Below are the code and all the weights of a small trained network. Each question names an input and a class and asks about switching units off, where a switched-off unit gives its printed mean instead of its output.

import numpy as np


def w(rows, s, z=0):
    codes = np.array(rows[::2]) - 128.0
    scale = np.full(codes.shape[1], s)
    scale[-1] = z or s
    return codes * scale


def norm(h):
    return h / np.sqrt((h * h).mean(-1, keepdims=True) + 1e-5)


def f(y):
    return y / 2 * (1 + np.tanh(0.7978845608 * (y + 0.044715 * y**3)))


def log_softmax(a):
    a = a - a.max(-1, keepdims=True)
    return a - np.log(np.exp(a).sum(-1, keepdims=True))


def net(x, mask):
    res = np.array(x, float).reshape(1, 5) / 4 @ E
    u = 0
    for l in range(4):
        y = f(norm(res) @ A[l][:, :-1].T + A[l][:, -1])
        res = res + np.where(mask[u : u + 9], y, B[l][:, -1]) @ B[l][:, :-1]
        u += 9
    return log_softmax(norm(res)[-1] @ U[:, :-1].T + U[:, -1])


A, B = {}, {}
E = w([
[101,142,119,155,135,183,175,181,101,190],'x0',
[134,131,129,127,141,106,135,128,116,145],'x1',
[128,142,124,125,125,131,140,119,127,121],'x2',
[203,54,133,103,191,168,162,88,170,165],'x3',
[153,117,2,178,152,110,91,158,172,165],'x4',
],0.0062)
A[0] = w([
[135,108,56,151,108,148,116,107,207,176,146],'0.n1',
[146,134,100,127,114,55,48,65,131,16,61],'0.n2',
[183,102,91,254,138,61,115,69,207,106,97],'0.n3',
[158,64,110,132,118,81,137,93,136,193,4],'0.n4',
[202,135,167,73,218,183,157,107,152,148,146],'0.n5',
[143,140,191,162,107,83,104,69,155,94,9],'0.n6',
[132,135,161,115,110,57,133,101,164,101,46],'0.n7',
[164,169,84,155,108,103,62,158,133,141,112],'0.n8',
[98,108,106,150,63,112,114,170,169,113,92],'0.n9',
],0.0046,0.002)
B[0] = w([
[162,123,43,76,132,82,142,112,83,207,226],'0.n1',
[86,127,148,160,247,136,130,165,93,164,223],'0.n2',
[63,156,176,123,109,122,176,95,203,92,230],'0.n3',
[78,176,86,115,64,191,120,86,188,120,140],'0.n4',
[150,3,163,169,163,140,124,159,198,106,254],'0.n5',
[201,133,105,60,121,190,98,120,122,135,143],'0.n6',
[106,115,131,130,125,162,73,112,83,143,138],'0.n7',
[136,198,130,201,226,158,207,132,154,116,180],'0.n8',
[155,232,109,160,133,73,101,153,127,167,144],'0.n9',
],0.0048,0.0031)
A[1] = w([
[170,50,205,95,124,185,159,85,92,125,88],'1.n1',
[102,178,122,138,3,33,90,147,61,74,5],'1.n2',
[91,115,234,158,83,123,108,166,82,120,131],'1.n3',
[143,108,118,110,88,113,223,187,98,129,96],'1.n4',
[71,169,184,89,97,147,74,161,36,115,104],'1.n5',
[141,153,164,131,56,138,184,227,150,155,160],'1.n6',
[79,110,154,159,57,109,140,111,108,102,166],'1.n7',
[124,150,197,144,96,86,157,104,167,160,88],'1.n8',
[153,78,103,210,121,84,148,179,111,133,125],'1.n9',
],0.006,0.0032)
B[1] = w([
[120,159,193,147,33,47,117,192,146,108,252],'1.n1',
[252,62,157,156,154,164,212,97,222,130,193],'1.n2',
[139,163,79,101,205,175,127,64,173,237,225],'1.n3',
[69,177,97,200,170,232,185,169,119,112,144],'1.n4',
[71,124,76,66,156,79,69,40,90,176,229],'1.n5',
[3,83,71,145,126,90,213,154,102,226,180],'1.n6',
[144,176,28,58,149,104,123,180,167,226,160],'1.n7',
[77,111,26,161,196,159,107,120,152,131,129],'1.n8',
[153,139,137,63,68,166,163,113,98,70,164],'1.n9',
],0.0046,0.0047)
A[2] = w([
[115,193,128,174,128,57,20,156,145,57,136],'2.n1',
[74,126,113,84,123,96,52,79,106,186,105],'2.n2',
[133,158,51,141,127,68,78,63,193,113,112],'2.n3',
[233,66,76,165,197,192,135,131,168,121,194],'2.n4',
[38,150,106,150,157,166,143,191,57,161,54],'2.n5',
[107,35,112,121,148,205,184,129,110,178,179],'2.n6',
[104,136,162,75,100,159,142,113,151,187,210],'2.n7',
[208,95,96,138,174,138,153,97,181,157,182],'2.n8',
[197,140,165,54,142,96,68,2,204,128,254],'2.n9',
],0.0057,0.0017)
B[2] = w([
[60,91,209,57,204,37,245,148,131,68,159],'2.n1',
[40,210,40,174,187,245,122,42,124,76,172],'2.n2',
[101,94,253,226,159,156,142,162,72,67,193],'2.n3',
[24,252,80,115,179,98,112,82,103,145,208],'2.n4',
[200,127,95,113,103,81,58,89,107,62,179],'2.n5',
[60,208,124,104,151,167,151,43,194,167,202],'2.n6',
[222,135,83,172,222,75,182,199,230,43,178],'2.n7',
[60,234,143,76,122,154,95,141,5,108,209],'2.n8',
[253,18,126,170,16,125,51,189,55,105,254],'2.n9',
],0.0045,0.0065)
A[3] = w([
[128,77,179,121,130,79,87,150,104,116,121],'3.n1',
[105,117,183,164,145,129,194,154,227,181,1],'3.n2',
[94,186,83,132,136,139,141,140,126,199,128],'3.n3',
[162,149,73,194,126,105,50,104,24,149,81],'3.n4',
[104,156,68,154,80,133,98,183,68,111,68],'3.n5',
[120,168,178,125,113,172,180,143,142,187,152],'3.n6',
[159,126,76,188,55,111,154,229,122,152,79],'3.n7',
[106,149,119,140,116,128,55,129,69,74,141],'3.n8',
[141,118,103,162,154,176,2,79,59,86,73],'3.n9',
],0.0071,0.0039)
B[3] = w([
[111,158,105,99,106,117,94,167,147,128,187],'3.n1',
[131,103,145,170,125,170,254,130,123,152,161],'3.n2',
[137,119,159,73,128,99,63,164,136,127,253],'3.n3',
[144,78,138,158,84,187,182,91,130,84,229],'3.n4',
[177,57,174,92,99,116,119,122,173,123,159],'3.n5',
[133,96,112,169,127,135,121,109,172,143,173],'3.n6',
[178,98,193,103,85,151,86,98,101,92,152],'3.n7',
[136,135,93,119,130,148,181,101,118,188,191],'3.n8',
[154,177,75,198,89,174,184,69,91,118,225],'3.n9',
],0.009,0.0062)
U = w([
[173,222,57,224,75,210,160,18,14,55,159],'0',
[238,47,255,75,28,58,27,225,134,57,168],'1',
[51,230,77,56,199,150,55,138,192,248,240],'2',
[115,73,248,199,148,183,245,201,234,211,47],'3',
[38,213,214,233,239,3,174,226,46,10,4],'4',
],0.0075,0.0032)

Each question gives the input, the list of numbers given to net, and the class t.
The units are the neurons (one row each of A and B). Each row of codes is followed by its name. A weight is (code - 128) times the scale printed after its matrix; where a second scale follows, it is the last column's (A, B and U).
mask holds one flag per neuron, layer by layer. A switched-off neuron (its flag False) gives its mean, the last column of its row in B, instead of its output. The means were averaged over made-up inputs and are rounded, as every weight is.
A unit's drop is (log p(t) with every unit on - log p(t) with that unit switched off) / (log p(t) with every unit on - log p(t) with every unit switched off).
most important unit: the unit with the biggest drop
k most important neurons: the k neurons with the biggest drops, biggest first
top k neurons in layer l: the k neurons of layer l with the biggest drops, biggest first
drop when u is switched off: that unit's drop, to one decimal
input [1,0,7,-5,3], class 1: most important unit	3.n7
input [1,-1,2,-4,-7], class 2: top 3 neurons in layer 1	1.n6; 1.n7; 1.n5
input [1,4,-3,0,4], class 1: top 3 neurons in layer 0	0.n5; 0.n1; 0.n2
input [-8,8,4,0,5], class 4: 2 most important neurons	2.n1; 1.n3
input [0,0,-2,-2,3], class 4: 2 most important neurons	2.n9; 2.n1
input [-8,0,1,-1,3], class 4: 2 most important neurons	2.n1; 0.n2
input [0,4,8,-4,2], class 4: 2 most important neurons	2.n9; 2.n1
input [1,4,7,1,-2], class 3: 3 most important neurons	2.n9; 1.n1; 3.n2
input [3,-7,1,3,0], class 3: 2 most important neurons	1.n1; 1.n3
input [1,3,-1,-4,-7], class 2: 2 most important neurons	1.n6; 1.n7
input [0,-2,4,4,-4], class 1: 2 most important neurons	1.n1; 1.n6
input [-5,-3,5,-2,2], class 4: 2 most important neurons	2.n1; 0.n2
input [-5,1,1,8,0], class 1: top 2 neurons in layer 2	2.n2; 2.n5
input [-6,3,-2,-2,-8], class 0: most important unit	2.n2
input [-3,5,4,-1,8], class 4: top 2 neurons in layer 2	2.n1; 2.n3
input [3,-7,-8,1,-1], class 3: drop when 2.n9 is switched off	0.9
input [-3,5,5,1,-3], class 1: drop when 1.n1 is switched off	1.0
input [-1,0,7,-7,2], class 4: drop when 2.n9 is switched off	0.1
input [-8,-2,-3,-5,8], class 4: drop when 2.n1 is switched off	0.2
